Below are the code and all the weights of a small trained network. Each question names an input and a class and asks about switching units off, where a switched-off unit gives its printed mean instead of its output.

import numpy as np


def w(rows, s, z=0):
    codes = np.array(rows[::2]) - 128.0
    scale = np.full(codes.shape[1], s)
    scale[-1] = z or s
    return codes * scale


def f(y):
    return y / 2 * (1 + np.tanh(0.7978845608 * (y + 0.044715 * y**3)))


def log_softmax(a):
    a = a - a.max(-1, keepdims=True)
    return a - np.log(np.exp(a).sum(-1, keepdims=True))


def net(x, mask):
    res = np.array(x, float).reshape(1, 8) / 4 @ E
    y = f(res @ A[0][:, :-1].T + A[0][:, -1])
    res = res + np.where(mask, y, B[0][:, -1]) @ B[0][:, :-1]
    return log_softmax(res[-1] @ U[:, :-1].T + U[:, -1])


A, B = {}, {}
E = w([
[162,143,248,27,64,98,95,162,149,104,135],'x0',
[131,124,126,133,126,125,125,123,131,124,131],'x1',
[165,129,155,76,212,49,190,2,107,150,72],'x2',
[68,113,130,134,93,131,91,110,38,2,2],'x3',
[70,120,109,72,70,242,109,65,234,223,31],'x4',
[129,128,129,128,129,129,128,128,128,130,129],'x5',
[198,114,210,216,136,190,193,135,169,98,82],'x6',
[128,124,128,129,127,125,127,131,128,128,126],'x7',
],0.0084)
A[0] = w([
[121,126,107,172,67,169,64,235,131,77,187,104],'N1',
[137,143,110,156,98,147,109,176,129,119,154,49],'N2',
[126,106,43,204,175,129,158,115,93,132,136,70],'N3',
[78,150,37,53,139,48,76,134,63,126,176,81],'N4',
[92,137,139,162,109,116,108,122,51,25,52,2],'N5',
[126,107,44,194,185,134,152,128,113,150,148,62],'N6',
[191,112,193,222,146,155,198,145,126,82,103,52],'N7',
[148,130,130,118,144,91,131,74,140,128,124,48],'N8',
[157,127,161,77,166,87,155,61,102,124,130,51],'N9',
[156,126,173,71,103,134,107,148,129,121,136,39],'N10',
[123,110,120,158,102,152,104,200,118,118,181,68],'N11',
[128,122,96,167,153,147,147,124,114,136,125,41],'N12',
[165,141,150,179,172,42,142,183,52,53,199,55],'N13',
[184,126,142,104,191,60,158,55,94,116,113,84],'N14',
[181,132,241,49,97,84,115,174,129,109,158,76],'N15',
[164,122,130,139,144,96,135,151,95,99,172,63],'N16',
[131,125,140,114,156,105,142,92,133,125,120,23],'N17',
[76,122,74,74,117,95,110,122,96,151,166,66],'N18',
[195,166,140,152,167,109,169,158,185,224,255,4],'N19',
],0.0093,0.0068)
B[0] = w([
[85,159,136,141,215,88,246,171,74,203,82,235],'N1',
[113,130,160,137,165,94,166,143,100,171,99,150],'N2',
[63,195,116,193,69,79,88,67,121,63,165,181],'N3',
[235,141,242,179,124,173,120,188,199,116,187,214],'N4',
[184,3,35,8,163,101,81,160,65,77,175,221],'N5',
[75,199,105,163,68,85,79,73,108,70,153,174],'N6',
[240,150,238,169,131,161,92,191,193,117,210,203],'N7',
[109,128,137,139,158,135,167,162,109,168,95,141],'N8',
[97,147,117,170,187,118,191,171,95,168,106,177],'N9',
[94,141,93,167,100,122,102,80,124,106,148,157],'N10',
[115,152,156,142,198,83,189,129,104,173,90,174],'N11',
[112,166,131,143,87,102,111,116,150,120,138,136],'N12',
[94,104,108,63,62,234,112,39,223,210,45,250],'N13',
[74,168,150,144,190,93,221,209,83,204,92,204],'N14',
[44,218,67,238,57,68,66,43,112,37,184,225],'N15',
[101,111,96,90,91,181,107,76,176,178,74,168],'N16',
[114,131,142,139,144,149,156,167,114,155,122,132],'N17',
[213,118,187,168,136,165,123,152,170,107,136,170],'N18',
[168,1,60,16,152,112,77,170,48,47,116,227],'N19',
],0.0078,0.013)
U = w([
[87,151,140,143,180,72,221,165,76,201,93,235],'0',
[173,24,69,37,135,91,82,149,65,62,144,216],'1',
[64,200,102,205,64,62,77,70,118,60,169,3],'2',
[94,108,115,63,67,245,109,66,233,229,51,97],'3',
[255,135,237,177,126,158,110,175,184,111,179,80],'4',
],0.0095,0.0012)

Each question gives the input, the list of numbers given to net, and the class t.
The units are the neurons (one row each of A and B). Each row of codes is followed by its name. A weight is (code - 128) times the scale printed after its matrix; where a second scale follows, it is the last column's (A, B and U).
mask holds one flag per neuron, in row order. A switched-off neuron (its flag False) gives its mean, the last column of its row in B, instead of its output. The means were averaged over made-up inputs and are rounded, as every weight is.
A unit's drop is (log p(t) with every unit on - log p(t) with that unit switched off) / (log p(t) with every unit on - log p(t) with every unit switched off).
The circuit of an input: a set's keep is (log p(t) with only the set's units on - log p(t) with every unit switched off) / (log p(t) with every unit on - log p(t) with every unit switched off). Starting from the 12 units with the biggest drops (on a tie, the unit counted first), units are removed one at a time, each time the one whose removal leaves the highest keep (on an exact tie, the one counted first), for as long as the keep stays at least 0.8.
circuit, biggest first: the units of the circuit, biggest drop first
top k neurons: the k neurons with the biggest drops, biggest first
drop of u: that unit's drop, to one decimal
input [-5,-5,6,0,-5,6,-8,-7], class 4: top 3 neurons	N4; N18; N1
input [5,0,-2,-4,-7,6,0,8], class 3: circuit, biggest first	N13
input [-6,-5,6,-7,0,1,5,-2], class 1: top 2 neurons	N19; N1
input [0,3,-1,7,7,4,2,8], class 1: top 2 neurons	N13; N5
input [-5,-3,2,-7,4,7,7,-5], class 1: top 2 neurons	N19; N4
input [6,-5,6,-2,-4,7,4,2], class 0: top 2 neurons	N14; N9
input [-1,6,4,-1,-5,6,-6,-2], class 4: top 3 neurons	N4; N18; N1
input [7,5,-8,7,4,7,-6,8], class 0: top 2 neurons	N1; N19
input [8,4,4,6,1,4,4,-5], class 2: top 2 neurons	N15; N19
input [-1,2,1,-5,2,1,-5,-1], class 1: top 2 neurons	N19; N7
input [8,5,-5,-5,-2,6,7,1], class 2: top 2 neurons	N15; N4
input [-5,-8,2,4,-4,0,5,-2], class 2: top 2 neurons	N3; N4
input [-7,5,1,-2,7,-1,1,-1], class 2: circuit, biggest first	N13; N6
input [-5,-6,0,2,-1,1,7,5], class 4: circuit, biggest first	N7
input [8,7,0,6,3,-8,-5,0], class 2: top 3 neurons	N15; N19; N10
input [-4,3,0,-3,-7,4,6,-6], class 3: top 3 neurons	N13; N16; N4
input [0,-4,-1,-7,7,-4,2,-2], class 1: drop of N13	0.5
input [-4,4,-4,-1,0,-8,-7,7], class 4: drop of N16	0.0
input [-6,-7,0,-4,-3,-4,-8,-4], class 4: drop of N18	0.3
input [5,-1,4,0,-2,-1,-4,-2], class 2: circuit, biggest first	N15
